Look-ups in named tables: a row name and a column name give one cell, copied from the table.

fivo:
         vazega  ladinug    keb  lazubi    ger    kot
fefut      -261    -7462   5989   -1619  -1672   5014
lodava    -6686     1631   2996   -8036   9387   3288
viv        6737     3560  -5081    6049  -4077  -5656
babunup    2341     6252  -5686    1058   1736  -4986

vazega of babunup: 2341
vazega of viv: 6737
ladinug of lodava: 1631
ladinug of fefut: -7462
ladinug of babunup: 6252
vazega of fefut: -261
ladinug of viv: 3560
kot of fefut: 5014
keb of babunup: -5686
keb of lodava: 2996
lazubi of fefut: -1619
keb of fefut: 5989
lazubi of viv: 6049
ger of fefut: -1672
ger of babunup: 1736
keb of viv: -5081
lazubi of babunup: 1058
vazega of lodava: -6686
ger of viv: -4077
Row with the largest keb: fefut

zufa.tsv
	sovor	lod	muv	buv	mov	lifas	fepefu	zok	fogosa
bemel	177	83	78	70	160	160	80	73	171
dufizus	150	55	75	58	209	85	70	74	87
tib	64	192	186	194	66	98	196	198	118
vir	114	178	182	175	142	83	175	174	75
vot	99	180	173	174	122	78	173	187	69
godalit	81	174	167	169	93	75	176	185	82

tib, lod -> 192
vir, buv -> 175
dufizus, mov -> 209
godalit, buv -> 169
bemel, sovor -> 177
godalit, sovor -> 81
dufizus, zok -> 74
Row with the largest fogosa: bemel

dip.tsv
	purib	lol
nus	-0.561	-0.560
vig	0.547	-0.795
lamu	0.023	0.541
vuvaf	-0.392	0.532

What is the lol of vuvaf in dip? 0.532
What is the purib of lamu in dip? 0.023
What is the lol of vig in dip? -0.795
What is the purib of nus in dip? -0.561
What is the lol of nus in dip? -0.560
What is the purib of vuvaf in dip? -0.392
What is the purib of vig in dip? 0.547
What is the lol of lamu in dip? 0.541
Which row has the largest purib? vig

les:
	bibipep	gud	dek	zugavi	patale	kupunom	tuv	git	tefal	karo
kovi	158	176	148	133	144	150	163	175	182	224
bis	158	179	160	51	150	130	163	163	129	159
megigi	158	146	160	150	87	184	163	175	205	159
dal	158	166	126	209	167	178	99	179	154	138
fop	158	166	117	83	150	152	163	109	154	165
bal	180	166	202	202	114	198	194	175	154	159
namuva	161	117	160	202	167	95	127	175	154	156
balag	158	130	160	166	84	184	163	175	178	159
reg	177	131	160	202	178	119	109	175	154	144
zif	120	166	202	202	213	204	163	175	154	157
dus	180	166	198	202	108	196	185	175	152	159
sukebos	116	166	147	234	150	184	151	175	154	104
zib	158	166	193	202	150	235	204	175	154	159

What is the kupunom of bal in les?
198
What is the dek of dus in les?
198
What is the dek of balag in les?
160
What is the patale of dal in les?
167
What is the kupunom of zib in les?
235
What is the tefal of reg in les?
154
What is the tefal of bis in les?
129
What is the patale of namuva in les?
167
What is the git of sukebos in les?
175
What is the tuv of sukebos in les?
151
What is the karo of zib in les?
159

butogu:
,kaz,vor,zize,kone,sizizu,zep,tiz
zed,239,241,140,145,232,142,0
kugaf,207,232,36,50,208,53,120
liko,182,204,11,19,199,12,151

zed, vor => 241
liko, sizizu => 199
kugaf, kone => 50
zed, kaz => 239
zed, kone => 145
kugaf, kaz => 207
liko, tiz => 151
liko, kaz => 182
kugaf, zize => 36
kugaf, tiz => 120
liko, kone => 19
liko, vor => 204
kugaf, vor => 232
liko, zep => 12
kugaf, sizizu => 208
kugaf, zep => 53
zed, zize => 140
Which row has the largest tiz? liko

vazis =
	gusog	dopozad	fov	guri	makor	batizi
dib	23.55	55.49	49.71	49.75	30.97	64.70
loseve	35.89	30.81	49.16	36.26	82.15	24.45
gileri	48.37	51.17	45.65	56.50	32.15	26.42
biladu	84.42	18.56	71.21	39.14	58.13	20.70
kibo	27.67	78.35	49.31	37.83	84.16	35.17
topilak	50.82	58.63	36.72	67.41	38.33	67.12
zemagi	22.18	36.97	41.32	15.13	72.88	61.51

loseve, guri -> 36.26
zemagi, fov -> 41.32
loseve, fov -> 49.16
gileri, dopozad -> 51.17
dib, batizi -> 64.70
gileri, makor -> 32.15
Which row has the largest fov? biladu

Table gikebol
	rul	bevupil	kadodob	kenuni
nunum	2926	668	560	1070
til	-8796	3189	4019	1253
kevinid	9562	-3878	5920	6359
vit	2318	593	722	968
fusuraz	9770	-1669	-452	1439
mezu	-1644	4891	-6145	-5027
mepa	9955	-2598	2846	3853
larabil	-2261	752	4835	3277
buvovoz	-5658	431	8646	5723
pirup	1566	560	1462	1475
lom	2167	-1767	7220	6302

What is the kadodob of pirup in gikebol? 1462
What is the kenuni of vit in gikebol? 968
What is the kenuni of til in gikebol? 1253
What is the kenuni of larabil in gikebol? 3277
What is the bevupil of buvovoz in gikebol? 431
What is the kadodob of larabil in gikebol? 4835
What is the kenuni of lom in gikebol? 6302
What is the bevupil of fusuraz in gikebol? -1669
What is the kadodob of til in gikebol? 4019
What is the rul of kevinid in gikebol? 9562
What is the rul of pirup in gikebol? 1566
What is the kenuni of fusuraz in gikebol? 1439
What is the bevupil of til in gikebol? 3189
What is the kenuni of mepa in gikebol? 3853
What is the kenuni of nunum in gikebol? 1070
What is the kenuni of pirup in gikebol? 1475
What is the kadodob of kevinid in gikebol? 5920
Row with the largest rul: mepa

Table nez
	taluf	lazire	durobil	ponim	sim	susuma	lesa	somif
zopad	0.688	0.567	0.489	0.448	0.036	0.008	0.202	0.386
tusize	0.567	0.489	0.448	0.036	0.008	0.202	0.386	0.449
ginaza	0.977	0.965	0.688	0.567	0.489	0.448	0.036	0.008
tinet	0.590	0.977	0.965	0.688	0.567	0.489	0.448	0.036
ferosu	0.448	0.036	0.008	0.202	0.386	0.449	0.460	0.366
kunudit	0.743	0.590	0.977	0.965	0.688	0.567	0.489	0.448

What is the durobil of kunudit in nez?
0.977
What is the sim of ginaza in nez?
0.489
What is the lazire of ginaza in nez?
0.965
What is the taluf of kunudit in nez?
0.743
What is the durobil of tinet in nez?
0.965
What is the lazire of tusize in nez?
0.489
What is the lesa of kunudit in nez?
0.489
What is the susuma of tusize in nez?
0.202
What is the lazire of kunudit in nez?
0.590
Row with the largest sim: kunudit

